Here are made-up things, facts about them, and rows of numbers that follow some of those facts. Name the thing behind each unnamed row.

How the things are related:
χ: comes just before; Π: uses
(befam, χ, tuga); (besople, χ, ploven); (bezon, χ, stustor); (bire, χ, budra); (boskiskek, χ, kuflugrun)
(brapas, χ, sovon); (braplir, χ, voritrek); (brefas, χ, grezin); (brivak, χ, gestilar); (brodruto, χ, zifi)
(budra, χ, skeklin); (budrogren, χ, lebrel); (buto, χ, moki); (doleflor, χ, skerim); (dradam, χ, lekudrus)
(dradato, χ, flimon); (drenim, χ, kleluk); (drokluplos, χ, potol); (drunaske, χ, grumu); (druskin, χ, gestes)
(dustun, χ, befam); (flaflom, χ, pupan); (flanur, χ, dorunul); (flapinum, χ, satru); (flatru, χ, naber)
(flikibuk, χ, susesken); (flimon, χ, fluza); (fludi, χ, buto); (fludrori, χ, drine); (flugo, χ, lakago)
(fluza, χ, kleduvam); (folo, χ, pulo); (funo, χ, zetrik); (gedi, χ, flapinum); (gestes, χ, brusuk)
(gestilar, χ, griklas); (getan, χ, mafa); (goduflik, χ, lobrem); (grabrus, χ, libis); (gragra, χ, plimon)
(granek, χ, fludi); (grezin, χ, sestuk); (griklas, χ, goduflik); (grobral, χ, funo); (grumu, χ, sabram)
(kifegrul, χ, nalugro); (kitrik, χ, pidrik); (kleduvam, χ, ketos); (kleluk, χ, bezon); (klete, χ, zuklus)
(kuflugrun, χ, pigopi); (laruk, χ, brifla); (lebrel, χ, flaflom); (lekudrus, χ, kitrik); (libis, χ, brefas)
(listal, χ, zibrin); (lizal, χ, laruk); (lobrem, χ, beklem); (luklezok, χ, dustun); (megrul, χ, tiplu)
(naber, χ, stagror); (nalugro, χ, granek); (natruklun, χ, getan); (nebro, χ, pokla); (nubrok, χ, gedi)
(perul, χ, druskin); (petrir, χ, bire); (pigopi, χ, budrogren); (pimar, χ, stoflol); (plepli, χ, fludrori)
(plimon, χ, zafebrun); (plofetan, χ, besople); (plogrido, χ, sagu); (ploklek, χ, nubrok); (pokla, χ, zuplo)
(ponilin, χ, klesul); (rapli, χ, stasku); (retru, χ, dalak); (sagu, χ, guto); (satru, χ, zotruk)
(semus, χ, sovin); (sepos, χ, gitram); (sestuk, χ, bebugil); (sibras, χ, dulan); (skalek, χ, folo)
(skerim, χ, dradato); (skines, χ, nebro); (skoplin, χ, perul); (sovin, χ, trapal); (sovon, χ, sibras)
(stagror, χ, plepli); (stoflol, χ, skines); (stustor, χ, staleskol); (tazul, χ, flikibuk); (tiplu, χ, brodruto)
(tistim, χ, natruklun); (trapal, χ, zaplo); (tupo, χ, tazul); (zaplo, χ, tupo); (zetrik, χ, megrul)
(zifi, χ, rapli); (ziskol, χ, dradam); (zuklus, χ, gragra); (zuplo, χ, flugo); (besople, Π, modrus)
(besople, Π, flanur); (besople, Π, fales); (besople, Π, fladris); (besople, Π, drokluplos); (bire, Π, trimok)
(bire, Π, grotofo); (bire, Π, mudres); (bire, Π, mibok); (bire, Π, boskiskek); (brefas, Π, moki)
(brefas, Π, petrir); (brefas, Π, sabram); (brifla, Π, tazul); (brifla, Π, tezo); (brifla, Π, stasku)
(brivak, Π, tuga); (brivak, Π, flanur); (brivak, Π, plekludur); (brivak, Π, sabram); (brivak, Π, mibok)
(budra, Π, matus); (budra, Π, perul); (budra, Π, budrogren); (budra, Π, drunaske); (buto, Π, potol)
(buto, Π, bebugil); (buto, Π, tazul); (buto, Π, listal); (buto, Π, risem); (dafir, Π, trula)
(dafir, Π, zetrik); (deflus, Π, sepos); (deflus, Π, dradato); (deflus, Π, perul); (deflus, Π, flimon)
(deflus, Π, grenak); (deflus, Π, lekudrus); (doleflor, Π, tuga); (doleflor, Π, laruk); (drine, Π, grumu)
(drine, Π, mafa); (drine, Π, stagror); (drine, Π, dulan); (drine, Π, brusuk); (fiston, Π, ploskem)
(fiston, Π, getan); (flaflom, Π, pupan); (flaflom, Π, semus); (flaflom, Π, stustor); (flikibuk, Π, ploklek)
(flikibuk, Π, listal); (flikibuk, Π, gistak); (flizo, Π, susesken); (flizo, Π, laruk); (flugo, Π, kuflugrun)
(flugo, Π, zafebrun); (flugo, Π, gedi); (flugo, Π, zibrin); (flugo, Π, tiplu); (gestes, Π, funo)
(gestes, Π, moki); (gestes, Π, kapar); (gestes, Π, voritrek); (gezu, Π, dradato); (gezu, Π, plegrer)
(gezu, Π, flatru); (gezu, Π, pigopi); (gezu, Π, futril); (gezu, Π, donin); (gezu, Π, zotruk)
(gitram, Π, megrul); (gitram, Π, butra); (grabrus, Π, skuvefe); (grabrus, Π, plufe); (grabrus, Π, sagu)
(grabrus, Π, stustor); (gragra, Π, trula); (gragra, Π, gistak); (gragra, Π, stustor); (grezin, Π, grobral)
(grezin, Π, tupo); (guto, Π, pupan); (guto, Π, ploklek); (guto, Π, rapli); (guto, Π, sovon)
(kenur, Π, tazul); (kenur, Π, vufluke); (kenur, Π, grenak); (kenur, Π, dradam); (kitrik, Π, skefir)
(kitrik, Π, ketos); (klete, Π, vatris); (kligur, Π, susesken); (kligur, Π, vufluke); (klufir, Π, zuklus)
(lakago, Π, nalugro); (lakago, Π, tupo); (lakago, Π, megrul); (lakago, Π, plepli); (lakago, Π, droden)
(libis, Π, matus); (libis, Π, flimon); (luklezok, Π, zafebrun); (naber, Π, plofetan); (naber, Π, drokluplos)
(nebro, Π, dustun); (nebro, Π, fludi); (nebro, Π, pimar); (noman, Π, skuvefe); (noman, Π, grumu)
(noman, Π, butra); (nubrok, Π, skuvefe); (nubrok, Π, kodrim); (nubrok, Π, kifegrul); (nubrok, Π, vatris)
(nubrok, Π, ketos); (nutrofek, Π, semus); (nutrofek, Π, kleduvam); (nutrofek, Π, dulan); (nutrofek, Π, voritrek)
(pidrik, Π, skimil); (pidrik, Π, budrogren); (pidrik, Π, ketos); (plogrido, Π, zikam); (ploven, Π, trimok)
(ploven, Π, druskin); (ploven, Π, fludi); (ploven, Π, fluza); (pokla, Π, ploklek); (pokla, Π, stustor)
(pokla, Π, pimar); (sestuk, Π, grobral); (sestuk, Π, lafo); (sestuk, Π, dradam); (sibras, Π, drokluplos)
(skalek, Π, potol); (skalek, Π, stustor); (skalek, Π, gestilar); (skegretak, Π, plirin); (skegretak, Π, sabram)
(skeklin, Π, plegrer); (skeklin, Π, tupo); (skeklin, Π, folo); (skeklin, Π, ribak); (skines, Π, granek)
(skines, Π, griklas); (skines, Π, bezon); (skines, Π, grotofo); (skines, Π, pulo); (skines, Π, kapar)
(skiplam, Π, graklok); (skiplam, Π, skefir); (skiplam, Π, staleskol); (skiplam, Π, dalak); (skoplin, Π, griklas)
(skoplin, Π, lebrel); (skoplin, Π, bezon); (tafludrur, Π, stoflol); (tafludrur, Π, drenim); (tistim, Π, griklas)
(tistim, Π, sovon); (tistim, Π, risem); (trapal, Π, satru); (trapal, Π, zaplo); (trapal, Π, plepli)
(trapal, Π, brapas); (trapal, Π, mibok); (trifes, Π, sovin); (vifloflis, Π, kleluk); (zifi, Π, brodruto)
(zifi, Π, sabram); (ziskol, Π, braplir); (ziskol, Π, moki); (ziskol, Π, fludrori); (zuplo, Π, skerim)
(zuplo, Π, stagror)

Some rows with their names:
[  0  -4  -5  10  -5  -5  -4   1  -8  -7  -7  -7 -16 -34   0   7  -1   5
 -17  -3   0  -5   7   3   9   4  -8  -6  -4  -4  10   6] : fiston
[  8   7   4   7  -6  11   0  -7   7   1  -6  -9 -12  10   0   7   5   4
  -3   1   0   3  10  -2   4  -6   3  10   4  -1   7   3] : getan
[ -1  -7  -6  11  -2  -5  -4   0  -8  -8  -7  -6 -17 -32  -5   8   2   2
 -16  -4   1  -4   5   5   8   4  -6   0  -4  -7  12   6] : tafludrur
[ 19  13  -6   6  -2  12   1  -7   2 -13 -19 -13 -34  18   4  12   3  15
  -8   9  -7   3  -3  -8  10  -8  -3  23   0  -7   8  19] : drenim
[ -7  -8  -2   6  -3 -13   1  -3  -7 -17   2  -9   0 -14   3  -5   3   7
  -5  -5  -8  15  -6   2   2 -10   2 -16   3   9  11   0] : graklok
[ -8  -7  -4  13 -20 -23  -4   7 -23 -14   1  -1   5 -36   9 -14   1  14
 -17  -4  -5   1  -4  -2   6   2  -2 -19  -6   2  12  13] : skiplam
[ -9 -14  22 -14  -3   2  -2  -1  14  16  14 -15  23 -11 -12  -6   2 -28
  43 -12   9   0  18  14  -8   8  14 -36  10  10  -6 -37] : kleduvam
[ 16  30  -9   6  -3   1   0   7   3   6  -7   6 -29   4   8  -4   1  19
 -22  10  -9 -12  16   3   1   7 -11  26  -6 -23   4  25] : naber
[ 13   6  -9   8   8   4   1   1  -1 -16 -15   1   4  17  11 -12  -8  19
 -15   8 -11   9 -23 -15   6 -15   3  -9   1  -1   0  16] : drunaske
[ -4  -9   2  -5  -4 -23  -2   8 -24 -12   9  -4 -10 -16 -10  -6  -7   5
  17   3  -2   3  -1   0   2  12   0 -32 -11  -4   3  -3] : noman
[ -8 -19 -14  12   9  -7  -4  11 -18  -1  -9  19  38 -38   3 -10  -8   8
 -35  -1  -1 -13 -16  -9   4  10 -12 -28  -4  -4  -1  -2] : deflus
[-17  -9  16   3 -13   3  -2  -2  12  27  12   0  31 -12  -7  -4   9 -18
  -4 -13  11 -11  19  12  -6   6   8 -22  11   5   5 -30] : beklem
[ -1  -8  -3   8   2  -4  -3  -1  -6  -2  -2  -7 -11 -26  -4   8  -2   2
 -12  -3  -2  -4   6   3   6   4  -7  -4  -5  -3  10   4] : vifloflis
[-16 -15   2   0 -22  -1   0   1 -23  21   2  14  26 -48   3 -16   9   0
   0 -11   7 -23  14  -7  -5  10  -1 -10  -3  16 -11  -6] : buto
[ 14  21 -15  -6  -4   0   3   3   4 -20  -6   5 -28  31  11  12   0   2
  -9  12  -5   8 -19  -1   7  -7  -4  55  -7  -5   2  36] : boskiskek
[ -9 -11  23  -7 -21  -9  -4   9  -8  18  16  -2  25 -29 -14 -16   1 -18
  28  -7  11 -14  21   1  -8  21  10 -42  -1  -2   3 -32] : drine
[-10 -12   2   5 -13   4  -1   4 -11  18   1  15  42  -3 -14   3   3  -1
  -3   9   8 -10   1 -11 -15  12  -2   5  -4 -10  -2 -17] : grezin
[ 24  15  -2 -14  11   5   1  -4  -6 -18 -11 -20 -45  21   3   8  -6   6
  36   6  -8  10  -2  -5  14  -8   4   5  -3   1  -7  16] : semus

Name these rows:
No name comes twice in this set of rows, the named rows included.
[  0   3  -8  -3  21  -7  -4   3  18   4   3   1  -8   1   5   2  -8  -1
  -1  -2  -6  11   2  17   3   1 -14  10  -1  -5   1   5]	plirin
[  0  22  -4  -4 -21 -10   1  10  -9  -6   2  11 -14  -4   5   1   4  -9
 -20   2   6 -20  -7   0   5  10   2  21 -10  -8   3  24]	ploven
[-27 -12  17  -6 -22  -3   0  -1 -15  31  18   8  32 -47  -6 -14  13 -26
   3 -22  14 -31  26   9 -12  14  12 -31   5  17 -10 -27]	flikibuk
[-11 -26 -14  12   6  -1  -5   3 -24   8  -7  18  28 -44   4  -9  -3  14
 -20  -1   0 -12  -4 -14   0   7 -18  -8  -6   7  -7   2]	kenur
[  3   9   4  -6 -13  -7   2   1 -30   1  -1  -2 -20 -22   1  -8   2   0
   3  -1   2 -17   9  -7   6   9   6 -16  -8   4  -8  14]	gragra
[ -3  -5   3  -7   8 -16   1  -3 -14 -10   9 -12 -22  -2  -6   3  -4  -1
  13  -5  -5  11  -1   4   0  -4   6 -20  -2  11  -7  -4]	plufe
[ -7 -12  11  -6   0   5  -4   1  27  11   7  -6  23 -12   2  -8   0 -15
  20  -9   5   5   8  11  -1   2   1 -12   8   3   2 -14]	fludrori
[ 6 12 -3 -7 12  6  0  0 34  9  4 -2 -1 29  7 -3 -3 -3 11  3 -6 10  1 12
 -3 -4 -6 27  6 -5  0  3]	sabram
[  8   2  -4   3   7  12   2  -1   2  -3 -10   4   6  30 -12  20  -5   4
  -2  17  -1   5 -15  -9  -6  -2   3  14  -1 -16  -1  -6]	folo
[ -4  -9   0   8 -12   3   1   9 -10  12  -1  19  43  -8 -13   4  -2  -2
 -12  10   8 -17  -2  -7  -9  17   0  -4  -4 -16   0 -22]	skeklin
[-10 -15  13 -10   3   4  -4  -1  37  20  14  -7  39  -4  -1 -10   2 -28
  29 -13   9   7  12  19  -6   1   3 -12  13   9  -1 -31]	moki
[ 22  16 -11  -5   0   0  -5  11   2 -14 -16  -2 -22   0  14  -5  -9  16
   7  10  -3  -3  -9  -9  15   8 -15  19 -12 -12   6  34]	ziskol
[ -3  17   5  -6  -5   0   5  -3   7   1  10   0 -13  13  -2   9   5 -21
  -8  -7   4  -3  -4  10  -3  -6  14  12   3   3  -3   1]	fludi

Now the same things, written a new way:
Some rows with their names:
[-17 -16  10  11  25 -18  -8  12 -11 -28  28  15 -17 -16  18  15  -5  -4
  -1 -31  12 -14   8 -20  -8 -44  -4  43] : drine
[  1 -20 -18   9  -3 -11 -32  -7  16  -3 -13  24  -7  21   8 -18 -37 -10
 -15   4   9 -18  19   1  -1 -28   0  -4] : brefas
[  8 -12  28 -12  11 -19  -4 -20   1   9  -1  15   3   7 -18  19  -8   4
  27  18 -11  -9  12  15 -16   4   1  14] : budrogren
[  2  -7 -10   6   8 -12   8  10  -6 -33  36  18  -1 -16   7   1 -25   8
   9 -13   3 -25   0  19  18 -26 -29  16] : sestuk
[  3 -11  22  -1   7 -16  -1 -14   5  13  -4  14   4   7 -13   9 -14  -2
  35  29  -4  -2   8  14 -10  11  16  14] : matus
[ -2   1 -10   2  -8 -15   6 -21  -5   3 -27 -33  -3  28 -12  -9  -1  14
  12  15  -8 -15 -20  10   7  19  15  -3] : listal
[ 14  -1   8 -17  10 -27 -10   5   4  -5  -2  -3 -30 -15   0  14 -19  34
  27  -7   0  10  11   5 -28 -24   5 -15] : fluza
[ 11   2 -15  -9   3 -11 -17 -22  20 -20  -4  10 -13  12  -1   2 -11  20
  22   2   2  -1  30  27 -28  -5   4  11] : tuga
[ -1   4  -6  -4   4 -10   5 -15  -8  -6   1 -10   7  12   2   0  -7  12
  28   3   0 -16   4  20   6   1  -4   5] : tezo
[  4 -12   6  11 -11   0  -1  -9  18  15  -3 -15 -10  20   3  -4 -10  -8
   8   5  11 -12 -13  13   3  -3  21 -15] : ponilin
[  8  -8   5   3  -2  -5  -1 -17  16   5  -5 -17  -7  14   1  -2  -2  -4
  11   0   7  -8   3  14  -2   1  23  -8] : sovin
[ 26 -15  19 -32  14 -13  -2 -12   0  -7   8  -5  12  -3   7  13 -11   8
   8 -15  -8 -21  33  18 -17 -11 -20 -12] : staleskol
[ -4 -18   1  20 -15   9  -7 -38  25   5  -1 -24 -14  12   5   0   0  10
   5   3  11 -18   0  28 -17  14  36   2] : plofetan
[ -9 -21  -3   2  20 -31 -17  -2 -25 -37  -5   1 -17 -15  -8   5 -16  17
 -13 -11  -9 -13  -4 -21  -6 -32 -35  27] : flaflom
[ 11 -16  22  -3  -7  11  -1 -20  21  18 -15 -12  -5  39  -5  10   1 -21
   7   4 -21 -18 -13   1   0   8   9   1] : kifegrul
[ 17   6  -6  -1  16  -7  -6  -3  23 -16   1  15 -29   7  -2  18   6   1
  10 -12  -7  13  -1  26  -8  16 -15   6] : plepli
[ 12 -29  27 -12   6   5  -2  -4   6   0  18   9   7   4   1  12 -23  -7
  -2 -11 -22 -33   8   4  -2 -23 -29  -5] : kitrik
[  1 -17   7   8   0  -9 -10  -6   7  -6  15  -4  -5  -6   8   3 -15  -2
   8  -7   4 -18   1  12  -1 -19   0 -15] : klufir

Which thing is each row?
No name comes twice in this set of rows, the named rows included.
[-12  -9  -2  19  -8   8 -18  19  23  15  -2  13 -40   6  12   0 -39  17
   0  -4  -2 -14 -33  10  -8 -26   2 -29]	bire
[  2  -5  19  -1  11 -28   4 -11  -2   6   3  20   9   0 -20   7 -14   8
  36  28   4  -2  11  20  -8   7  16  18]	flimon
[ 13  -8  18 -11  14  -4  -2 -22   7  -5 -17 -11 -11  27  -6  18  16  -9
  19  -1 -23   4   0  -6  -8  11  -2  21]	skuvefe
[  9   0   7   2  17  -7  -2 -14  12 -13   1  -2 -17  19   5  13  21 -15
  14  -9  -8   8   0   5  -2  11   7  23]	butra
[ -7 -20  13  14   7   4  -6   1  12  -8  16   5 -17   9  12  11   0 -20
   1 -17 -11 -18 -24 -16   7 -22 -12  27]	noman
[-10 -22  18  22  -5  -5  -1  -2   8  18   9  19  -1   9  -9  -1 -35  -8
  20  30   3 -22 -19  11  10  -9  13   8]	libis
[ -3 -12 -10  22   0   8 -12  14  28 -10  15  25 -36  -2   2   6 -26   2
  -8 -13  -9 -11 -24  15   4 -21 -24  -5]	trapal
[ 17   2  -5   6  15  -3   0  -6  20 -15  12   4 -23   4   5  11   9  -7
  10 -10  -9   6 -15  20   2  16 -18   0]	droden
[ -4   7  -1   5   5 -14  -3 -18 -15  10 -33 -19  -6  19 -10  -2  -5  17
   0   6  -3 -14 -15   6  -4  20  22 -18]	sovon
[-16 -16   0  21   9 -12 -17  -2  -7  -4   1   1 -11  12  21  -4 -12 -14
 -11 -12  13 -16  -5 -24   3 -29  15  13]	nutrofek
[  6   4  -7  14  -8   5 -10  -6  36  13  -6   4 -35  27  -2   5  -4  -3
  12   2  -2   1 -17  21  -7  13   9 -13]	brapas
[-24 -29   9  15  17 -23 -15   2  -7 -56  38  19  -6 -33 -40  18  -5  -3
  12 -19  13  -4  30   9   1 -48 -64 -32]	flugo
[ 15  -8   5  -2 -10 -15  -6  -2   9  14 -15 -30 -26  11   2  -2 -16  18
  23  11  -1   3 -17  -1 -13  -9  20 -18]	dustun

